Here is a tiny trained network, its code and every weight. The questions are about switching its units off for an input and a class, where a switched-off unit gives its printed mean instead of its output.

import numpy as np


def w(rows, s, z=0):
    codes = np.array(rows[::2]) - 128.0
    scale = np.full(codes.shape[1], s)
    scale[-1] = z or s
    return codes * scale


def f(y):
    return y / 2 * (1 + np.tanh(0.7978845608 * (y + 0.044715 * y**3)))


def log_softmax(a):
    a = a - a.max(-1, keepdims=True)
    return a - np.log(np.exp(a).sum(-1, keepdims=True))


def net(x, mask):
    res = np.array(x, float).reshape(1, 6) / 4 @ E
    y = f(res @ A[0][:, :-1].T + A[0][:, -1])
    res = res + np.where(mask, y, B[0][:, -1]) @ B[0][:, :-1]
    return log_softmax(res[-1] @ U[:, :-1].T + U[:, -1])


A, B = {}, {}
E = w([
[74,165,197,164,46,136],'x0',
[145,149,112,247,104,79],'x1',
[174,145,167,186,158,91],'x2',
[121,151,73,92,99,162],'x3',
[20,90,78,176,184,98],'x4',
[131,164,114,87,119,142],'x5',
],0.011)
A[0] = w([
[26,62,103,124,203,114,222],'neuron 1',
[49,59,16,147,157,166,240],'neuron 2',
[175,127,155,10,75,199,254],'neuron 3',
[196,141,111,59,61,186,211],'neuron 4',
[174,185,170,231,122,70,248],'neuron 5',
[124,229,127,151,78,94,245],'neuron 6',
[250,104,178,169,158,107,200],'neuron 7',
[56,106,223,184,172,180,239],'neuron 8',
[120,146,163,89,125,149,97],'neuron 9',
],0.011,0.0035)
B[0] = w([
[168,5,82,83,116,97,218],'neuron 1',
[140,57,33,124,133,138,218],'neuron 2',
[181,247,134,37,118,237,211],'neuron 3',
[46,254,144,95,185,181,192],'neuron 4',
[104,144,231,194,176,124,248],'neuron 5',
[77,152,133,186,127,182,190],'neuron 6',
[194,214,212,129,226,44,212],'neuron 7',
[136,68,186,85,19,45,192],'neuron 8',
[53,187,192,105,126,150,142],'neuron 9',
],0.0093,0.016)
U = w([
[2,111,152,237,45,137,84],'0',
[191,75,26,94,189,125,109],'1',
[167,217,140,58,121,227,254],'2',
[168,77,155,49,3,51,48],'3',
[233,157,200,159,186,52,63],'4',
],0.0086,0.0018)

Each question gives the input, the list of numbers given to net, and the class t.
The units are the neurons (one row each of A and B). Each row of codes is followed by its name. A weight is (code - 128) times the scale printed after its matrix; where a second scale follows, it is the last column's (A, B and U).
mask holds one flag per neuron, in row order. A switched-off neuron (its flag False) gives its mean, the last column of its row in B, instead of its output. The means were averaged over made-up inputs and are rounded, as every weight is.
A unit's drop is (log p(t) with every unit on - log p(t) with that unit switched off) / (log p(t) with every unit on - log p(t) with every unit switched off).
The circuit of an input: a set's keep is (log p(t) with only the set's units on - log p(t) with every unit switched off) / (log p(t) with every unit on - log p(t) with every unit switched off). Starting from all 9 units, units are removed one at a time, each time the one whose removal leaves the highest keep (on an exact tie, the one counted first), for as long as the keep stays at least 0.8.
circuit, biggest first: the units of the circuit, biggest drop first
most important unit: the unit with the biggest drop
top k neurons: the k neurons with the biggest drops, biggest first
drop when u is switched off: that unit's drop, to one decimal
input [3,1,5,-6,8,6], class 3: most important unit => neuron 8
input [-3,-8,5,-2,2,-1], class 1: circuit, biggest first => [neuron 5; neuron 1]
input [4,5,-1,4,-3,0], class 0: circuit, biggest first => [neuron 3; neuron 6]
input [-1,-3,6,-3,5,-8], class 3: circuit, biggest first => [neuron 8; neuron 1]
input [3,0,6,1,7,4], class 3: circuit, biggest first => [neuron 8; neuron 1]
input [8,3,0,-4,-3,-2], class 0: top 2 neurons => [neuron 6; neuron 3]
input [5,3,7,7,-1,-3], class 0: top 3 neurons => [neuron 6; neuron 3; neuron 1]
input [5,3,-1,-4,5,-2], class 3: top 3 neurons => [neuron 8; neuron 1; neuron 4]
input [-2,6,-2,0,6,-7], class 1: top 2 neurons => [neuron 2; neuron 1]
input [-6,-1,-5,8,2,2], class 1: top 3 neurons => [neuron 2; neuron 1; neuron 5]
input [3,0,4,5,3,-3], class 0: top 3 neurons => [neuron 7; neuron 3; neuron 1]
input [4,-2,-4,3,2,-1], class 3: top 4 neurons => [neuron 5; neuron 4; neuron 7; neuron 6]
input [8,5,2,-7,1,6], class 0: drop when neuron 6 is switched off => 0.3
input [1,-8,2,-1,7,8], class 1: drop when neuron 2 is switched off => 0.3
input [5,-6,-6,-3,8,-1], class 3: circuit, biggest first => [neuron 8]
input [3,2,-5,-8,2,6], class 3: drop when neuron 8 is switched off => 0.4
input [-1,-8,3,-8,5,-2], class 3: drop when neuron 1 is switched off => 0.0
